Below are the code and all the weights of a small trained network. Each question names an input and a class and asks about switching units off, where a switched-off unit gives its printed mean instead of its output.

import numpy as np


def w(rows, s, z=0):
    codes = np.array(rows[::2]) - 128.0
    scale = np.full(codes.shape[1], s)
    scale[-1] = z or s
    return codes * scale


def f(y):
    return y / 2 * (1 + np.tanh(0.7978845608 * (y + 0.044715 * y**3)))


def log_softmax(a):
    a = a - a.max(-1, keepdims=True)
    return a - np.log(np.exp(a).sum(-1, keepdims=True))


def net(x, mask):
    res = np.array(x, float).reshape(1, 3) / 4 @ E
    y = f(res @ A[0][:, :-1].T + A[0][:, -1])
    res = res + np.where(mask, y, B[0][:, -1]) @ B[0][:, :-1]
    return log_softmax(res[-1] @ U[:, :-1].T + U[:, -1])


A, B = {}, {}
E = w([
[36,208,159,97,65,100,247],'x0',
[49,184,102,218,39,117,62],'x1',
[204,168,146,40,34,58,117],'x2',
],0.011)
A[0] = w([
[56,155,141,77,119,130,163,33],'N0',
[154,123,128,109,152,128,162,39],'N1',
[142,126,126,87,171,125,169,107],'N2',
[154,130,142,69,171,132,188,232],'N3',
[163,163,120,58,73,95,147,84],'N4',
[75,152,132,124,90,117,253,128],'N5',
[45,163,138,159,47,114,78,151],'N6',
[136,129,131,123,139,132,56,35],'N7',
[92,150,117,160,97,113,105,42],'N8',
[165,129,131,115,159,141,86,2],'N9',
[162,133,127,104,84,111,127,13],'N10',
[131,129,132,84,176,125,182,48],'N11',
[52,142,114,163,213,154,198,77],'N12',
],0.013,0.007)
B[0] = w([
[210,91,134,248,107,113,79,182],'N0',
[166,111,193,241,54,154,198,151],'N1',
[106,202,61,186,78,140,132,186],'N2',
[111,151,38,50,128,142,191,247],'N3',
[48,109,216,115,79,150,52,205],'N4',
[189,129,77,153,189,88,55,250],'N5',
[124,157,66,60,118,166,219,249],'N6',
[174,147,74,170,60,108,70,154],'N7',
[136,84,169,217,117,145,225,166],'N8',
[196,92,169,236,81,75,96,150],'N9',
[121,34,250,255,41,161,113,148],'N10',
[144,90,172,211,108,180,250,181],'N11',
[80,112,224,83,38,126,53,227],'N12',
],0.019,0.014)
U = w([
[126,130,106,138,110,174,202,88],'0',
[198,107,96,163,152,114,64,118],'1',
[68,91,199,99,104,160,90,102],'2',
[95,163,85,8,204,134,102,248],'3',
[128,118,168,128,185,124,147,87],'4',
],0.016,0.013)

Each question gives the input, the list of numbers given to net, and the class t.
The units are the neurons (one row each of A and B). Each row of codes is followed by its name. A weight is (code - 128) times the scale printed after its matrix; where a second scale follows, it is the last column's (A, B and U).
mask holds one flag per neuron, in row order. A switched-off neuron (its flag False) gives its mean, the last column of its row in B, instead of its output. The means were averaged over made-up inputs and are rounded, as every weight is.
A unit's drop is (log p(t) with every unit on - log p(t) with that unit switched off) / (log p(t) with every unit on - log p(t) with every unit switched off).
The circuit of an input: a set's keep is (log p(t) with only the set's units on - log p(t) with every unit switched off) / (log p(t) with every unit on - log p(t) with every unit switched off). Starting from the 12 units with the biggest drops (on a tie, the unit counted first), units are removed one at a time, each time the one whose removal leaves the highest keep (on an exact tie, the one counted first), for as long as the keep stays at least 0.8.
circuit, biggest first: the units of the circuit, biggest drop first
most important unit: the unit with the biggest drop
top k neurons: the k neurons with the biggest drops, biggest first
drop when u is switched off: that unit's drop, to one decimal
input [-3,-3,-4], class 2: circuit, biggest first -> [N6, N5]
input [-7,-8,8], class 0: most important unit -> N3
input [4,-2,3], class 1: top 4 neurons -> [N5, N6, N12, N0]
input [-3,-1,-1], class 3: circuit, biggest first -> [N0, N11]
input [7,-6,-5], class 1: top 3 neurons -> [N5, N0, N6]
input [8,-6,7], class 1: top 2 neurons -> [N5, N0]
input [6,-1,6], class 1: top 3 neurons -> [N5, N0, N12]
input [7,-1,6], class 1: top 3 neurons -> [N5, N0, N12]
input [-6,-7,5], class 0: top 2 neurons -> [N5, N3]
input [8,0,0], class 1: top 2 neurons -> [N0, N5]
input [4,-5,7], class 2: top 2 neurons -> [N4, N6]
input [5,2,-5], class 1: top 2 neurons -> [N5, N4]
input [-7,7,1], class 0: top 3 neurons -> [N5, N6, N0]
input [5,-4,-3], class 1: top 3 neurons -> [N5, N6, N0]
input [7,3,5], class 1: top 2 neurons -> [N5, N0]
input [-7,-8,7], class 0: top 3 neurons -> [N3, N5, N12]
input [-3,8,6], class 0: circuit, biggest first -> [N6]
input [-6,8,4], class 0: drop when N6 is switched off -> 0.4
input [-7,-8,-4], class 0: drop when N5 is switched off -> 0.9
input [5,4,5], class 1: drop when N11 is switched off -> 0.1
input [-3,3,-1], class 3: most important unit -> N11
